Below is a small trained network, with its code and all its weights. Each question gives an input and a target symbol and asks what happens when units are switched off, that is, made to give their printed mean instead of their output.

import numpy as np


def w(rows, s, z=0):
    codes = np.array(rows[::2]) - 128.0
    scale = np.full(codes.shape[1], s)
    scale[-1] = z or s
    return codes * scale


def norm(h):
    return h / np.sqrt((h * h).mean(-1, keepdims=True) + 1e-5)


def f(y):
    return np.maximum(y, 0)


def softmax(a):
    e = np.exp(a - a.max(-1, keepdims=True))
    return e / e.sum(-1, keepdims=True)


def log_softmax(a):
    a = a - a.max(-1, keepdims=True)
    return a - np.log(np.exp(a).sum(-1, keepdims=True))


def net(x, mask):
    ids = ['αβγδηθλξπστφψω'.index(c) for c in x.split()]
    T = len(ids)
    res = E[ids] + P[:T]
    u = 0
    for l in range(3):
        r = norm(res)
        for j in range(2):
            rows = slice(4 * j, 4 * j + 4)
            q, k, v = (r @ M[l][rows].T for M in (Q, K, V))
            z = softmax(np.where(np.tri(T) > 0, q @ k.T / 4**0.5, -1e9)) @ v
            o = O[l][rows]
            res = res + np.where(mask[u + j], z, o[:, -1]) @ o[:, :-1]
        u += 2
        y = f(norm(res) @ A[l][:, :-1].T + A[l][:, -1])
        res = res + np.where(mask[u : u + 8], y, B[l][:, -1]) @ B[l][:, :-1]
        u += 8
    return log_softmax(norm(res)[-1] @ U[:, :-1].T + U[:, -1])


Q, K, V, O, A, B = {}, {}, {}, {}, {}, {}
E = w([
[124,151,133],'α',
[95,120,80],'β',
[106,105,142],'γ',
[193,155,206],'δ',
[120,151,132],'η',
[127,155,132],'θ',
[125,151,132],'λ',
[97,127,80],'ξ',
[128,155,132],'π',
[126,153,132],'σ',
[126,153,133],'τ',
[76,95,106],'φ',
[54,254,138],'ψ',
[126,153,133],'ω',
],0.026)
P = w([
[64,209,87],'0',
[189,117,146],'1',
[60,192,141],'2',
[180,93,164],'3',
[5,157,209],'4',
[182,85,158],'5',
[56,204,230],'6',
],0.019)
Q[0] = w([
[132,204,57],'L0H0',
[54,215,10],'L0H0',
[112,188,43],'L0H0',
[191,145,198],'L0H0',
[189,153,219],'L0H1',
[164,149,215],'L0H1',
[107,188,81],'L0H1',
[170,46,59],'L0H1',
],0.012)
K[0] = w([
[59,134,102],'L0H0',
[4,166,61],'L0H0',
[33,119,79],'L0H0',
[186,80,149],'L0H0',
[99,128,194],'L0H1',
[94,128,166],'L0H1',
[166,143,116],'L0H1',
[147,31,125],'L0H1',
],0.016)
V[0] = w([
[204,160,218],'L0H0',
[224,174,202],'L0H0',
[106,63,152],'L0H0',
[232,123,115],'L0H0',
[121,254,226],'L0H1',
[84,92,5],'L0H1',
[2,82,72],'L0H1',
[156,214,167],'L0H1',
],0.0091)
O[0] = w([
[76,47,203,194],'L0H0',
[210,209,94,197],'L0H0',
[162,220,158,107],'L0H0',
[34,117,174,140],'L0H0',
[2,89,208,254],'L0H1',
[146,218,45,81],'L0H1',
[70,65,147,129],'L0H1',
[55,46,145,192],'L0H1',
],0.0092,0.011)
A[0] = w([
[134,215,250,167],'L0N0',
[213,147,38,88],'L0N1',
[159,194,26,79],'L0N2',
[214,99,171,143],'L0N3',
[160,62,151,130],'L0N4',
[77,190,51,4],'L0N5',
[112,68,143,90],'L0N6',
[52,57,79,125],'L0N7',
],0.013,0.02)
B[0] = w([
[48,50,124,253],'L0N0',
[37,45,4,133],'L0N1',
[39,93,236,132],'L0N2',
[150,74,230,154],'L0N3',
[115,44,173,150],'L0N4',
[244,175,18,128],'L0N5',
[108,19,69,131],'L0N6',
[33,76,213,164],'L0N7',
],0.013,0.016)
Q[1] = w([
[165,152,73],'L1H0',
[255,156,36],'L1H0',
[93,14,146],'L1H0',
[37,98,170],'L1H0',
[85,89,162],'L1H1',
[47,120,113],'L1H1',
[71,113,116],'L1H1',
[186,131,74],'L1H1',
],0.021)
K[1] = w([
[128,150,40],'L1H0',
[208,121,54],'L1H0',
[94,134,246],'L1H0',
[2,169,165],'L1H0',
[148,49,210],'L1H1',
[88,68,173],'L1H1',
[78,96,197],'L1H1',
[154,210,56],'L1H1',
],0.017)
V[1] = w([
[134,212,191],'L1H0',
[29,105,152],'L1H0',
[201,2,93],'L1H0',
[120,117,177],'L1H0',
[170,129,78],'L1H1',
[63,138,175],'L1H1',
[76,45,77],'L1H1',
[144,83,80],'L1H1',
],0.015)
O[1] = w([
[10,76,109,116],'L1H0',
[201,171,100,249],'L1H0',
[245,198,163,92],'L1H0',
[206,202,109,164],'L1H0',
[68,71,174,66],'L1H1',
[60,57,114,196],'L1H1',
[155,189,20,187],'L1H1',
[65,78,67,117],'L1H1',
],0.011,0.02)
A[1] = w([
[155,95,231,2],'L1N0',
[93,193,165,246],'L1N1',
[192,77,68,130],'L1N2',
[174,74,180,123],'L1N3',
[87,175,37,231],'L1N4',
[10,188,113,173],'L1N5',
[79,74,53,92],'L1N6',
[241,165,207,232],'L1N7',
],0.013,0.0078)
B[1] = w([
[146,118,243,147],'L1N0',
[41,135,173,205],'L1N1',
[122,159,63,138],'L1N2',
[127,66,143,164],'L1N3',
[134,71,188,199],'L1N4',
[134,69,112,248],'L1N5',
[62,55,250,178],'L1N6',
[34,86,93,149],'L1N7',
],0.015,0.013)
Q[2] = w([
[72,126,187],'L2H0',
[12,113,161],'L2H0',
[165,247,107],'L2H0',
[97,182,151],'L2H0',
[176,103,105],'L2H1',
[101,60,100],'L2H1',
[120,31,208],'L2H1',
[99,84,95],'L2H1',
],0.014)
K[2] = w([
[136,94,163],'L2H0',
[101,36,174],'L2H0',
[248,191,70],'L2H0',
[200,119,87],'L2H0',
[139,199,74],'L2H1',
[44,96,124],'L2H1',
[15,58,186],'L2H1',
[42,100,107],'L2H1',
],0.013)
V[2] = w([
[84,199,211],'L2H0',
[146,197,63],'L2H0',
[249,199,117],'L2H0',
[162,96,52],'L2H0',
[107,141,102],'L2H1',
[240,153,89],'L2H1',
[203,110,97],'L2H1',
[73,110,72],'L2H1',
],0.013)
O[2] = w([
[70,11,2,140],'L2H0',
[65,35,93,50],'L2H0',
[53,54,185,6],'L2H0',
[148,222,213,100],'L2H0',
[134,172,90,125],'L2H1',
[84,28,175,26],'L2H1',
[114,184,191,79],'L2H1',
[189,228,88,156],'L2H1',
],0.0087,0.022)
A[2] = w([
[63,82,114,2],'L2N0',
[64,118,71,113],'L2N1',
[95,252,175,69],'L2N2',
[77,110,125,113],'L2N3',
[118,100,143,133],'L2N4',
[157,197,44,88],'L2N5',
[121,150,133,6],'L2N6',
[147,187,87,2],'L2N7',
],0.019,0.023)
B[2] = w([
[10,132,121,128],'L2N0',
[119,53,85,253],'L2N1',
[90,94,6,142],'L2N2',
[98,179,113,226],'L2N3',
[105,160,136,206],'L2N4',
[105,168,179,146],'L2N5',
[68,189,174,128],'L2N6',
[11,188,193,128],'L2N7',
],0.023,0.0078)
U = w([
[116,90,128,61],'α',
[146,178,126,246],'β',
[210,81,84,192],'γ',
[122,79,254,100],'δ',
[11,183,178,145],'η',
[119,113,129,80],'θ',
[116,103,130,69],'λ',
[146,176,128,254],'ξ',
[120,113,127,62],'π',
[115,112,126,65],'σ',
[118,116,117,74],'τ',
[170,172,28,193],'φ',
[49,105,8,145],'ψ',
[117,96,123,57],'ω',
],0.02,0.0081)

Each question gives the input, a string of symbols that net reads in full, and the target symbol t.
The units are the heads (4 rows each of Q, K, V and O) and the neurons (one row each of A and B). Each row of codes is followed by its name. A weight is (code - 128) times the scale printed after its matrix; where a second scale follows, it is the last column's (O, A, B and U).
mask holds one flag per unit, layer by layer, with each layer's heads first. A switched-off unit (its flag False) gives its mean, the last column of its rows in O or B, instead of its output. The means were averaged over made-up inputs and are rounded, as every weight is.
A unit's drop is (log p(t) with every unit on - log p(t) with that unit switched off) / (log p(t) with every unit on - log p(t) with every unit switched off).
The circuit of an input: a set's keep is (log p(t) with only the set's units on - log p(t) with every unit switched off) / (log p(t) with every unit on - log p(t) with every unit switched off). Starting from the 12 units with the biggest drops (on a tie, the unit counted first), units are removed one at a time, each time the one whose removal leaves the highest keep (on an exact tie, the one counted first), for as long as the keep stays at least 0.8.
circuit, biggest first: the units of the circuit, biggest drop first
unit that matters most: the unit with the biggest drop
k most important neurons: the k neurons with the biggest drops, biggest first
top k neurons in layer l: the k neurons of layer l with the biggest drops, biggest first
which heads matter: for each layer, one digit per head in row order, 1 if its drop is at least 0.15 and else 0, layers parted by /
input δ ψ θ δ α η, target δ: top neuron in layer 1 -> (L1N7)
input δ δ ω γ δ ψ θ, target ψ: which heads matter -> 00 / 00 / 10
input ψ θ γ ω, target γ: circuit, biggest first -> (L2N3, L1N1)
input φ β γ β, target β: 3 most important neurons -> (L0N1, L0N0, L1N5)
input ψ η ξ ψ γ α, target γ: 3 most important neurons -> (L0N4, L1N6, L2N3)
input τ π γ π, target γ: 2 most important neurons -> (L1N1, L1N6)
input σ β σ σ ψ, target ψ: circuit, biggest first -> (L2N1, L0H0)
input γ δ β ψ γ ω, target γ: 2 most important neurons -> (L1N1, L2N3)
input γ γ δ σ, target δ: circuit, biggest first -> (L0H1, L0N3, L2N1)
input γ ψ γ α, target γ: top 3 neurons in layer 1 -> (L1N1, L1N6, L1N7)
input γ δ δ η, target δ: 2 most important neurons -> (L2N1, L2N3)
input σ γ γ ψ δ π, target δ: circuit, biggest first -> (L2N3, L0H0, L2N1, L1N7)
input δ ω γ π, target γ: which heads matter -> 00 / 10 / 00
input α γ δ δ λ λ, target δ: unit that matters most -> L0H0
input γ γ γ, target η: 2 most important neurons -> (L1N6, L1N4)
input γ δ δ δ δ ξ, target ξ: circuit, biggest first -> (L0H1, L0N0, L2H0, L2N5)
input β γ γ λ, target γ: 3 most important neurons -> (L1N1, L2N3, L1N4)
input η ξ λ δ τ δ θ, target ψ: top 2 neurons in layer 2 -> (L2N1, L2N5)
input α ξ φ β φ γ, target γ: top 2 neurons in layer 0 -> (L0N3, L0N4)
input δ π λ η σ ω, target δ: unit that matters most -> L2N3
input γ ψ λ η θ δ, target δ: which heads matter -> 10 / 00 / 00
input φ θ α γ η θ, target γ: top 2 neurons in layer 2 -> (L2N3, L2N1)
input ψ δ θ λ λ τ α, target ψ: 2 most important neurons -> (L2N1, L1N0)
input λ δ δ δ σ β, target β: 3 most important neurons -> (L0N0, L0N1, L0N7)
input δ δ θ τ, target δ: 3 most important neurons -> (L2N1, L2N3, L1N5)
input ψ ω γ η, target γ: 3 most important neurons -> (L1N6, L0N4, L2N3)
input δ ψ ω δ θ δ α, target ψ: 3 most important neurons -> (L2N1, L1N0, L1N6)
